The rows of each block are all made from a few directions, up to rounding. Some rows are whole; the others are cut short, and each is followed by the rest of it.
In the rows, 128 means zero.
From 3 directions:
[[125  53 128  88 128]
 [143  78 152 146 106]
 [118 128 126 131 150]
 [139 177 139 172 114]
 [110 108 118 105 160]]
Cut rows, each with the rest of it:
[147  90 144] => [131  92]
[122  86 137] => [129 144]
[117 169 114] => [126 147]

From 2 directions:
[[102 149 148 165 119]
 [126 136 161 144 122]
 [111 135 112 140 127]
 [140 115 105 105 135]]
Cut rows, each with the rest of it:
[130 123 113 119] => [131]
[129 126 121 124] => [129]
[149 128 194 132] => [122]
[136 135 185 143] => [120]
[107 134  90 135] => [130]
[112 135 110 138] => [127]

From 2 directions:
[[ 57 109 119 122 145]
 [200 158 127 137  96]
 [105 125 122 127 129]]
Cut rows, each with the rest of it:
[141 127 134 128] => [131]
[146 119 143 126] => [142]
[104 109 137 123] => [151]
[111  97 151 121] => [168]
[129 142 116 131] => [110]

From 2 directions:
[[ 93 146 182 111 203]
 [178  79 146 147 122]
 [201  57 159 155 124]
 [172 105  60 150  33]]
Cut rows, each with the rest of it:
[ 99 149 146 115] => [162]
[165  96 125 143] => [107]

From 3 directions:
[[135 197 156 146 119]
 [119 105 112 126 101]
 [144 171 161 145 175]
 [134 155 141 130 140]
 [130  90 134 154 162]]
Cut rows, each with the rest of it:
[123  97 114 121] => [124]
[127 189 130 108] => [86]
[142 187 158 138] => [153]
[121 130 107  93] => [94]
[141 125 156 164] => [189]

From 2 directions:
[[195  98 113 120 123]
 [134 109  96 116 147]
 [172 130 160 138  98]
 [135 172 216 160  71]]
Cut rows, each with the rest of it:
[ 27 199 201 160] => [104]
[122 123 115 124] => [138]

From 3 directions:
[[145 138 151 138 130]
 [ 67  89 198 112 173]
 [ 76  87 184  99 173]
 [107 121 115 128 125]]
Cut rows, each with the rest of it:
[104 112 130 116] => [139]
[118 142 182 172] => [128]
[145 152 109 159] => [102]
[149 140  94 128] => [111]
[124 134 133 143] => [123]

From 2 directions:
[[107 138 215 116 128]
 [111 171 117 126 180]
 [109 135 211 117 126]]
Cut rows, each with the rest of it:
[120 117 198] => [120 106]
[122 141 129] => [127 143]
[123 132 143] => [126 131]
[128 129 124] => [128 129]

From 2 directions:
[[ 68  49 136 218 228]
 [121 199 167 107 170]
 [123  93 115 147 126]
 [114  99 125 153 148]]
Cut rows, each with the rest of it:
[ 91 121 153 167] => [206]
[109 182 169 125] => [189]
[122 107 123 142] => [133]

From 2 directions:
[[135 117 128 130 121]
 [134 136 170 119 131]
 [124 127 113 131 128]
 [138 112 128 130 118]]
Cut rows, each with the rest of it:
[139 112 131] => [130 118]
[158 111 201] => [116 115]
[125 144 154] => [121 136]
[125 129 121] => [129 129]
[141 119 157] => [124 121]

From 3 directions:
[[130 131 145 137 113]
 [133 162 148 155 163]
 [141 123 123 132 118]
 [116 172 205 170 121]]
Cut rows, each with the rest of it:
[129 164 158 157] => [156]
[139  82  68  90] => [111]
[110 121 123 111] => [130]
[105 122 137 114] => [118]
[125 100 121 110] => [87]

From 2 directions:
[[150 147  46 153 137]
 [125 131 140 126 116]
 [133 113 106 131 165]]
Cut rows, each with the rest of it:
[110 132 199 110] => [85]
[135 124 101 135] => [148]
[126 131 138 126] => [118]

From 2 directions:
[[168 150 105 101 136]
 [214 158  95  90 134]
 [206 155  98  94 134]
 [185 165  87  81 145]]
Cut rows, each with the rest of it:
[ 47  59 202 215] => [92]
[107 145 110 106] => [144]
[129 135 121 119] => [133]
[113  66 194 205] => [85]
[136 173  81  72] => [159]
[114 114 144 146] => [120]

From 3 directions:
[[145 112 107 134 176]
 [137 112 118  93 164]
 [144 108 133 101 158]
 [103 142 138  75  89]
 [102 160  98 170 100]]
Cut rows, each with the rest of it:
[110 142  77 119] => [148]
[122 129 130 106] => [123]
[153 114 189 172] => [101]
[125 136 125 151] => [119]
[111 138  84 102] => [147]
[ 90 183  76 226] => [83]
[127 129 120 129] => [134]

From 2 directions:
[[149 133 137 153 127]
 [148 108 161 181  91]
 [130 132 125 126 133]]
Cut rows, each with the rest of it:
[136 147 115] => [118 153]
[143 107 158] => [174  92]
[ 94 122 112] => [ 86 132]
[113  99 146] => [140  92]
[190 136 159] => [208 116]

From 2 directions:
[[178 173 153 159 137]
 [163 184 163 136 124]
 [135 151 143 123 122]
 [212 188 159 189 151]]
Cut rows, each with the rest of it:
[156 174 157] => [133 124]
[119 103 112] => [132 134]
[133 149 142] => [122 121]
[155 136 130] => [154 141]
[177 177 156] => [156 135]

From 3 directions:
[[148 152 118 140 122]
 [122 109 142 125 103]
 [148 198  84 171 145]
 [ 98  78 157 113  99]
 [135 124 124  88 204]]
Cut rows, each with the rest of it:
[118 140 117 144] => [128]
[ 96 110 132 134] => [120]
[141 109 140  85] => [171]

From 3 directions:
[[216 109 165 187 105]
 [ 36 149 154  56 114]
 [104 133 113 113 138]
 [ 64 139 110 118 178]
 [148 126 134 112  92]]
Cut rows, each with the rest of it:
[178 120 130 138] => [97]
[119 125 161 177] => [176]
[186 115 155 176] => [122]
[178 115 180 178] => [120]
[128 128 113 126] => [132]
[191 115 154 159] => [99]
[ 81 137  91 109] => [161]

From 3 directions:
[[167 131 151 122 174]
 [146 137  99 100 169]
 [150 118 158 136 136]
 [169 111 210 160 137]
 [101 141 124 139 110]]
Cut rows, each with the rest of it:
[128  98 169 156] => [83]
[144  68 162 144] => [71]
[167  67 174 140] => [95]
[ 93 128 142 156] => [80]
[159 107 176 143] => [130]
[120 155  93 109] => [158]
[184  44 173 132] => [89]

From 3 directions:
[[110 169  59 176 103]
 [ 36 177  52 210 182]
 [228  62 204  45  70]
 [110 160 116 139 134]
 [155  82 131 121 111]]
Cut rows, each with the rest of it:
[122 120 132 129] => [138]
[ 72 183  85 172] => [155]
[141 108 168  98] => [138]
[158 102 172  90] => [123]
[103 175  95 154] => [127]

From 2 directions:
[[ 95 107 112 124 125]
 [145 114  89 149  45]
 [143 119 101 143  68]
 [134 136 139 125 142]]
Cut rows, each with the rest of it:
[142 117  97 145] => [61]
[101 116 124 121] => [142]
[ 85 128 158 103] => [215]

From 3 directions:
[[120 132 134 142 136]
 [121 135 129 161 135]
 [149 128 112 112 111]
 [125 138 145  96 134]
 [125 150 143 121 137]]
Cut rows, each with the rest of it:
[125 143 165  34] => [137]
[127 115 121 133] => [124]
[ 91 137 165 143] => [161]
[129 135 118 173] => [129]
[150 102  76 193] => [101]
